Below is a small trained network, with its code and all its weights. Each question gives an input and a class and asks what happens when units are switched off, that is, made to give their printed mean instead of their output.

import numpy as np


def w(rows, s, z=0):
    codes = np.array(rows[::2]) - 128.0
    scale = np.full(codes.shape[1], s)
    scale[-1] = z or s
    return codes * scale


def norm(h):
    return h / np.sqrt((h * h).mean(-1, keepdims=True) + 1e-5)


def f(y):
    return y / 2 * (1 + np.tanh(0.7978845608 * (y + 0.044715 * y**3)))


def log_softmax(a):
    a = a - a.max(-1, keepdims=True)
    return a - np.log(np.exp(a).sum(-1, keepdims=True))


def net(x, mask):
    res = np.array(x, float).reshape(1, 5) / 4 @ E
    u = 0
    for l in range(3):
        y = f(norm(res) @ A[l][:, :-1].T + A[l][:, -1])
        res = res + np.where(mask[u : u + 9], y, B[l][:, -1]) @ B[l][:, :-1]
        u += 9
    return log_softmax(norm(res)[-1] @ U[:, :-1].T + U[:, -1])


A, B = {}, {}
E = w([
[149,103,113,63,56,79,61,107,101,87,41],'x0',
[210,135,45,158,132,104,190,101,144,162,77],'x1',
[118,148,103,252,106,117,76,194,49,142,123],'x2',
[92,91,173,192,89,117,225,75,85,62,112],'x3',
[69,165,3,139,167,119,87,56,100,90,193],'x4',
],0.0049)
A[0] = w([
[168,118,202,103,25,92,174,154,127,226,140,152],'L0N0',
[139,66,164,119,119,128,156,162,89,125,117,171],'L0N1',
[88,164,77,203,2,145,98,201,71,169,129,145],'L0N2',
[97,96,159,78,182,170,145,32,156,186,121,2],'L0N3',
[155,117,126,85,39,49,54,125,82,77,81,41],'L0N4',
[92,154,136,104,104,118,150,89,225,116,120,14],'L0N5',
[64,138,144,36,191,133,179,89,185,103,81,127],'L0N6',
[19,201,127,215,94,199,216,160,241,241,206,100],'L0N7',
[87,139,36,135,117,200,98,58,145,68,122,120],'L0N8',
],0.0043,0.0025)
B[0] = w([
[99,194,110,123,138,111,105,71,114,146,134,209],'L0N0',
[120,134,109,121,139,140,145,128,85,133,134,169],'L0N1',
[128,72,114,132,135,162,108,58,154,162,112,228],'L0N2',
[150,86,138,182,129,140,98,115,131,125,107,143],'L0N3',
[129,103,151,118,255,86,157,175,150,112,110,202],'L0N4',
[156,87,102,157,121,185,110,128,139,125,113,121],'L0N5',
[117,101,103,189,157,139,95,107,96,175,104,209],'L0N6',
[141,86,159,82,166,22,140,163,92,122,124,251],'L0N7',
[90,191,168,115,111,98,151,123,132,165,118,206],'L0N8',
],0.008,0.0031)
A[1] = w([
[112,125,137,35,158,182,199,69,229,155,144,132],'L1N0',
[205,135,207,80,89,217,185,198,107,139,90,63],'L1N1',
[83,88,196,50,113,93,77,106,155,115,185,92],'L1N2',
[190,151,49,147,116,143,219,158,166,142,87,8],'L1N3',
[197,159,78,85,84,163,30,253,249,192,214,6],'L1N4',
[79,96,241,84,107,223,46,155,102,23,199,56],'L1N5',
[137,134,171,150,176,130,130,134,170,147,51,131],'L1N6',
[89,139,97,243,134,159,120,251,67,176,122,43],'L1N7',
[176,91,206,143,73,150,113,192,97,205,65,65],'L1N8',
],0.0048,0.0018)
B[1] = w([
[104,47,137,205,120,118,53,127,88,154,155,249],'L1N0',
[82,213,146,172,185,87,105,88,208,112,176,167],'L1N1',
[134,122,50,174,80,118,173,159,123,177,93,252],'L1N2',
[126,146,89,133,38,141,151,209,180,151,140,152],'L1N3',
[191,164,164,87,146,228,195,98,2,79,76,240],'L1N4',
[105,138,30,152,50,159,158,230,182,140,135,249],'L1N5',
[83,141,110,93,147,111,130,148,104,138,180,219],'L1N6',
[160,51,132,144,196,138,105,94,195,93,137,172],'L1N7',
[53,178,74,153,144,131,67,65,161,110,136,204],'L1N8',
],0.0063,0.0021)
A[2] = w([
[110,150,132,131,111,103,144,103,40,164,108,133],'L2N0',
[132,123,114,100,89,79,56,129,132,44,32,14],'L2N1',
[139,73,116,204,129,161,37,85,137,130,132,111],'L2N2',
[226,149,83,139,60,88,189,108,173,178,100,113],'L2N3',
[135,69,203,74,75,163,139,115,188,157,97,63],'L2N4',
[140,185,231,192,152,140,125,176,174,158,57,88],'L2N5',
[126,115,182,189,64,164,214,87,112,2,130,4],'L2N6',
[125,126,164,151,104,111,147,100,134,108,128,42],'L2N7',
[48,236,121,131,128,113,102,77,152,151,178,70],'L2N8',
],0.0067,0.0018)
B[2] = w([
[123,165,187,75,82,134,77,120,155,157,110,213],'L2N0',
[159,94,163,199,193,85,204,151,105,148,254,200],'L2N1',
[128,71,140,120,94,155,151,79,162,171,96,228],'L2N2',
[54,118,140,142,84,165,110,185,136,97,157,197],'L2N3',
[135,132,77,214,152,146,115,79,128,117,173,123],'L2N4',
[142,129,40,152,106,114,126,65,100,95,169,156],'L2N5',
[209,186,91,50,179,202,65,151,82,154,105,188],'L2N6',
[169,113,43,100,163,101,66,134,112,155,146,120],'L2N7',
[192,172,127,161,74,84,136,88,167,85,144,253],'L2N8',
],0.009,0.0032)
U = w([
[141,88,156,138,214,42,179,182,92,128,187,155],'0',
[175,164,115,68,160,193,112,133,53,133,98,168],'1',
[119,21,112,171,129,156,115,67,149,166,116,152],'2',
[133,186,110,156,86,69,118,68,156,107,165,144],'3',
[78,119,83,149,66,154,164,246,149,116,148,142],'4',
[100,117,187,74,93,95,129,154,149,134,61,121],'5',
[117,106,183,105,131,126,134,160,186,47,78,3],'6',
[113,114,164,115,132,123,133,151,167,61,85,36],'7',
],0.014,0.0061)

Each question gives the input, the list of numbers given to net, and the class t.
The units are the neurons (one row each of A and B). Each row of codes is followed by its name. A weight is (code - 128) times the scale printed after its matrix; where a second scale follows, it is the last column's (A, B and U).
mask holds one flag per neuron, layer by layer. A switched-off neuron (its flag False) gives its mean, the last column of its row in B, instead of its output. The means were averaged over made-up inputs and are rounded, as every weight is.
A unit's drop is (log p(t) with every unit on - log p(t) with that unit switched off) / (log p(t) with every unit on - log p(t) with every unit switched off).
The circuit of an input: a set's keep is (log p(t) with only the set's units on - log p(t) with every unit switched off) / (log p(t) with every unit on - log p(t) with every unit switched off). Starting from the 12 units with the biggest drops (on a tie, the unit counted first), units are removed one at a time, each time the one whose removal leaves the highest keep (on an exact tie, the one counted first), for as long as the keep stays at least 0.8.
units of the circuit, in order: the units of the circuit, biggest drop first
most important unit: the unit with the biggest drop
k most important neurons: the k neurons with the biggest drops, biggest first
k most important neurons of layer l: the k neurons of layer l with the biggest drops, biggest first
input [-7,4,-8,2,-8], class 2: units of the circuit, in order -> L1N0
input [-6,7,-8,-6,6], class 2: units of the circuit, in order -> L1N0, L0N3
input [-1,6,-4,-5,-5], class 4: 3 most important neurons -> L1N3, L2N3, L0N2
input [1,-3,-2,-3,3], class 5: units of the circuit, in order -> L0N8, L2N5, L2N1
input [3,-7,5,4,-1], class 4: 2 most important neurons -> L1N5, L0N6
input [-4,0,-4,4,-6], class 3: 2 most important neurons of layer 0 -> L0N4, L0N2
input [7,7,-6,-4,4], class 0: units of the circuit, in order -> L2N1, L0N2
input [6,6,3,4,-8], class 3: units of the circuit, in order -> L1N1, L2N5
input [3,3,7,-5,7], class 2: units of the circuit, in order -> L2N2, L0N2
input [-6,-6,7,-7,-4], class 1: 2 most important neurons -> L1N4, L0N6
input [7,-5,-4,4,-6], class 0: 2 most important neurons -> L2N1, L0N4
input [7,0,-6,7,2], class 0: 4 most important neurons -> L2N1, L0N4, L1N4, L0N2
input [6,3,-8,0,6], class 2: 2 most important neurons of layer 0 -> L0N7, L0N6
input [-3,8,-2,6,-6], class 4: most important unit -> L2N3
input [0,6,-4,6,-2], class 1: 2 most important neurons of layer 1 -> L1N2, L1N5
input [-7,-1,6,-8,0], class 1: 3 most important neurons -> L1N4, L2N1, L0N4
input [6,-2,-3,-5,6], class 0: 2 most important neurons -> L2N1, L0N0
input [-6,0,7,-4,7], class 2: units of the circuit, in order -> L1N7, L2N2
input [5,2,3,7,-8], class 3: 2 most important neurons of layer 0 -> L0N7, L0N0
input [-3,-1,3,-6,-3], class 1: units of the circuit, in order -> L1N4
input [3,5,8,6,2], class 2: 2 most important neurons -> L0N2, L2N2
input [-1,-3,6,8,7], class 1: 2 most important neurons -> L2N6, L0N0
